Below is a small trained network, with its code and all its weights. Each question gives an input and a target symbol and asks what happens when units are switched off, that is, made to give their printed mean instead of their output.

import numpy as np


def w(rows, s, z=0):
    codes = np.array(rows[::2]) - 128.0
    scale = np.full(codes.shape[1], s)
    scale[-1] = z or s
    return codes * scale


def softmax(a):
    e = np.exp(a - a.max(-1, keepdims=True))
    return e / e.sum(-1, keepdims=True)


def log_softmax(a):
    a = a - a.max(-1, keepdims=True)
    return a - np.log(np.exp(a).sum(-1, keepdims=True))


def net(x, mask):
    ids = ['ΘΛβγδεξ'.index(c) for c in x.split()]
    T = len(ids)
    res = E[ids] + P[:T]
    u = 0
    for l in range(2):
        r = res
        for j in range(3):
            rows = slice(4 * j, 4 * j + 4)
            q, k, v = (r @ M[l][rows].T for M in (Q, K, V))
            z = softmax(np.where(np.tri(T) > 0, q @ k.T / 4**0.5, -1e9)) @ v
            o = O[l][rows]
            res = res + np.where(mask[u + j], z, o[:, -1]) @ o[:, :-1]
        u += 3
    return log_softmax(res[-1] @ U[:, :-1].T + U[:, -1])


Q, K, V, O = {}, {}, {}, {}
E = w([
[80,127,95,205,165,90,207,155],'Θ',
[151,93,79,149,78,85,105,157],'Λ',
[91,77,194,151,142,66,136,182],'β',
[102,40,161,173,159,125,122,187],'γ',
[200,191,173,171,91,182,167,192],'δ',
[84,82,117,145,192,144,120,248],'ε',
[94,88,161,88,110,202,121,114],'ξ',
],0.016)
P = w([
[219,81,180,23,175,45,164,59],'0',
[200,41,143,99,122,160,152,66],'1',
[131,83,74,104,106,142,105,162],'2',
[95,81,165,113,43,121,163,137],'3',
[117,110,45,102,71,255,126,221],'4',
[47,120,135,178,43,72,56,209],'5',
[31,199,120,71,132,210,152,175],'6',
],0.0087)
Q[0] = w([
[122,104,101,67,71,108,139,103],'L0H0',
[162,95,154,105,74,125,191,141],'L0H0',
[144,169,146,63,144,114,77,89],'L0H0',
[106,147,118,213,181,154,126,74],'L0H0',
[81,175,61,245,113,134,107,128],'L0H1',
[195,109,198,25,114,183,144,167],'L0H1',
[162,163,169,72,57,119,113,167],'L0H1',
[122,183,118,154,115,131,149,178],'L0H1',
[208,104,87,177,214,157,97,73],'L0H2',
[94,144,152,94,112,129,31,58],'L0H2',
[151,90,111,142,102,109,128,203],'L0H2',
[81,134,105,38,104,181,141,189],'L0H2',
],0.011)
K[0] = w([
[163,135,130,146,112,126,106,104],'L0H0',
[110,136,113,155,73,89,140,157],'L0H0',
[132,108,122,53,126,99,117,70],'L0H0',
[150,110,160,146,167,143,141,121],'L0H0',
[117,118,97,231,103,124,127,199],'L0H1',
[155,135,166,43,86,238,147,90],'L0H1',
[141,122,85,81,180,207,165,128],'L0H1',
[113,142,105,200,77,162,171,154],'L0H1',
[179,88,195,29,154,51,254,62],'L0H2',
[223,120,128,150,203,100,139,172],'L0H2',
[73,121,112,198,78,199,195,48],'L0H2',
[75,127,168,225,48,110,104,125],'L0H2',
],0.0098)
V[0] = w([
[81,87,161,57,157,196,99,54],'L0H0',
[119,56,131,66,92,134,145,206],'L0H0',
[87,166,74,27,6,175,218,168],'L0H0',
[157,145,203,88,89,136,153,120],'L0H0',
[92,109,133,173,138,130,87,139],'L0H1',
[95,142,126,94,164,120,147,173],'L0H1',
[90,152,71,92,54,198,183,131],'L0H1',
[155,102,69,54,113,158,226,149],'L0H1',
[110,225,119,45,254,83,139,124],'L0H2',
[111,149,186,50,91,130,132,219],'L0H2',
[198,83,109,229,145,107,152,203],'L0H2',
[85,161,168,159,154,160,141,117],'L0H2',
],0.0065)
O[0] = w([
[204,119,119,154,148,110,168,189,49],'L0H0',
[137,160,138,179,124,97,115,69,233],'L0H0',
[98,127,120,194,156,95,60,153,157],'L0H0',
[117,73,73,148,167,120,129,120,135],'L0H0',
[126,131,129,103,98,134,163,115,126],'L0H1',
[144,109,108,127,102,146,136,103,150],'L0H1',
[92,146,157,152,114,119,101,110,139],'L0H1',
[154,147,156,119,199,134,96,61,191],'L0H1',
[83,150,110,95,65,129,128,173,24],'L0H2',
[137,160,115,162,201,76,70,72,189],'L0H2',
[254,73,107,192,213,110,72,156,255],'L0H2',
[100,114,141,100,62,118,87,64,117],'L0H2',
],0.0082,0.0062)
Q[1] = w([
[34,96,112,126,94,120,150,195],'L1H0',
[87,160,135,80,238,152,40,153],'L1H0',
[93,116,36,254,116,185,168,81],'L1H0',
[92,115,161,157,195,50,140,28],'L1H0',
[70,76,192,193,160,160,136,121],'L1H1',
[151,185,186,211,105,144,160,201],'L1H1',
[163,154,135,79,222,183,213,73],'L1H1',
[105,136,210,77,131,39,140,100],'L1H1',
[199,154,218,141,110,158,82,127],'L1H2',
[153,160,142,143,72,133,134,225],'L1H2',
[122,22,81,136,123,121,79,105],'L1H2',
[186,108,172,78,98,181,81,150],'L1H2',
],0.0098)
K[1] = w([
[158,183,131,102,81,136,135,90],'L1H0',
[125,153,193,217,119,76,103,89],'L1H0',
[77,62,224,162,31,169,99,165],'L1H0',
[89,177,127,139,137,121,12,218],'L1H0',
[115,170,89,175,47,144,63,105],'L1H1',
[107,74,86,180,146,105,35,91],'L1H1',
[158,161,139,80,101,31,100,131],'L1H1',
[122,150,58,55,173,150,109,159],'L1H1',
[74,123,58,142,198,94,131,82],'L1H2',
[152,84,93,148,156,164,121,76],'L1H2',
[127,189,144,185,127,143,177,166],'L1H2',
[118,154,127,116,190,121,147,60],'L1H2',
],0.011)
V[1] = w([
[88,41,132,163,42,144,63,106],'L1H0',
[113,197,72,51,153,107,124,197],'L1H0',
[133,107,202,30,199,11,136,188],'L1H0',
[120,69,183,171,93,95,211,100],'L1H0',
[96,75,202,85,193,188,102,138],'L1H1',
[212,82,134,1,65,106,67,88],'L1H1',
[65,48,53,82,171,66,83,70],'L1H1',
[146,112,41,171,126,173,135,24],'L1H1',
[126,125,104,165,35,232,132,178],'L1H2',
[140,72,219,34,68,134,34,176],'L1H2',
[71,61,135,159,89,46,135,172],'L1H2',
[46,21,94,108,179,214,84,155],'L1H2',
],0.0086)
O[1] = w([
[144,90,134,63,153,91,117,83,119],'L1H0',
[112,148,87,113,162,150,108,159,2],'L1H0',
[92,98,118,217,93,146,126,110,198],'L1H0',
[132,106,196,116,106,55,141,185,159],'L1H0',
[110,75,143,155,162,217,160,59,162],'L1H1',
[160,131,157,95,79,103,40,129,78],'L1H1',
[117,89,42,162,93,133,143,71,125],'L1H1',
[172,96,134,41,105,116,110,166,180],'L1H1',
[170,116,143,75,165,109,102,180,4],'L1H2',
[156,112,155,147,155,162,70,8,51],'L1H2',
[126,62,83,159,117,130,149,125,113],'L1H2',
[124,103,55,114,176,231,144,84,135],'L1H2',
],0.012,0.008)
U = w([
[74,188,101,109,90,108,200,190,69],'Θ',
[182,154,31,132,119,52,14,147,117],'Λ',
[31,167,145,180,134,82,43,155,249],'β',
[245,94,138,149,203,110,173,129,2],'γ',
[134,237,186,177,193,81,77,154,77],'δ',
[113,163,62,180,225,153,52,173,99],'ε',
[3,174,177,51,92,160,76,93,194],'ξ',
],0.0062,0.0057)

Each question gives the input, a string of symbols that net reads in full, and the target symbol t.
The units are the heads (4 rows each of Q, K, V and O). Each row of codes is followed by its name. A weight is (code - 128) times the scale printed after its matrix; where a second scale follows, it is the last column's (O and U).
mask holds one flag per head, layer by layer. A switched-off head (its flag False) gives its mean, the last column of its rows in O, instead of its output. The means were averaged over made-up inputs and are rounded, as every weight is.
A unit's drop is (log p(t) with every unit on - log p(t) with that unit switched off) / (log p(t) with every unit on - log p(t) with every unit switched off).
The circuit of an input: a set's keep is (log p(t) with only the set's units on - log p(t) with every unit switched off) / (log p(t) with every unit on - log p(t) with every unit switched off). Starting from all 6 units, units are removed one at a time, each time the one whose removal leaves the highest keep (on an exact tie, the one counted first), for as long as the keep stays at least 0.8.
units of the circuit, in order: the units of the circuit, biggest drop first
unit that matters most: the unit with the biggest drop
heads that matter: for each layer, one digit per head in row order, 1 if its drop is at least 0.15 and else 0, layers parted by /
input Θ δ δ β, target δ: unit that matters most : L1H1
input ε Θ Θ ξ γ, target ξ: units of the circuit, in order : L0H2; L1H0
input ε δ Λ Λ Λ γ ε, target γ: units of the circuit, in order : L1H0; L0H2
input Θ ε γ Λ ξ β, target ξ: units of the circuit, in order : L0H2; L1H1
input δ ε ε Θ γ, target Θ: units of the circuit, in order : L1H2; L1H1
input δ Θ δ ε Λ ξ δ, target ξ: units of the circuit, in order : L0H2; L1H0
input ε ε δ Λ δ, target Λ: heads that matter : 100 / 010
input ξ ξ δ δ δ, target δ: units of the circuit, in order : L1H1; L0H2
input δ ξ ε δ ξ, target δ: units of the circuit, in order : L1H1; L1H2
input δ ξ δ, target ξ: units of the circuit, in order : L0H2; L1H1
input γ δ Λ β, target Λ: heads that matter : 000 / 010
input ε γ Λ δ γ ε, target γ: heads that matter : 110 / 110
input δ ξ δ γ, target δ: units of the circuit, in order : L1H2; L1H1
input ε ε δ Θ δ, target Θ: heads that matter : 100 / 011
input ε β δ ε Λ ε γ, target ε: units of the circuit, in order : L1H2
input γ δ β γ Θ ε, target Θ: heads that matter : 010 / 011
input Λ ε δ Θ Λ, target Θ: heads that matter : 000 / 011
input ε ξ δ δ β ξ Θ, target ξ: heads that matter : 001 / 100
input ξ ε γ ξ Θ δ ξ, target δ: heads that matter : 100 / 010
input Θ δ δ ε, target δ: heads that matter : 000 / 011
input ξ δ β δ γ Θ δ, target γ: units of the circuit, in order : L0H2; L1H0; L1H2
input ε γ ξ β δ ε β, target ε: units of the circuit, in order : L1H2; L1H0
input β Θ Θ β, target Θ: units of the circuit, in order : L1H2; L1H1
input γ β γ ξ, target γ: units of the circuit, in order : L0H2; L0H0
input Θ ξ Θ ξ δ ε Θ, target ε: heads that matter : 100 / 011
input Λ β δ Λ δ, target Λ: heads that matter : 101 / 010
input γ γ Λ δ δ, target δ: unit that matters most : L0H0
input Θ δ Θ ξ Θ Λ Θ, target Λ: unit that matters most : L1H1
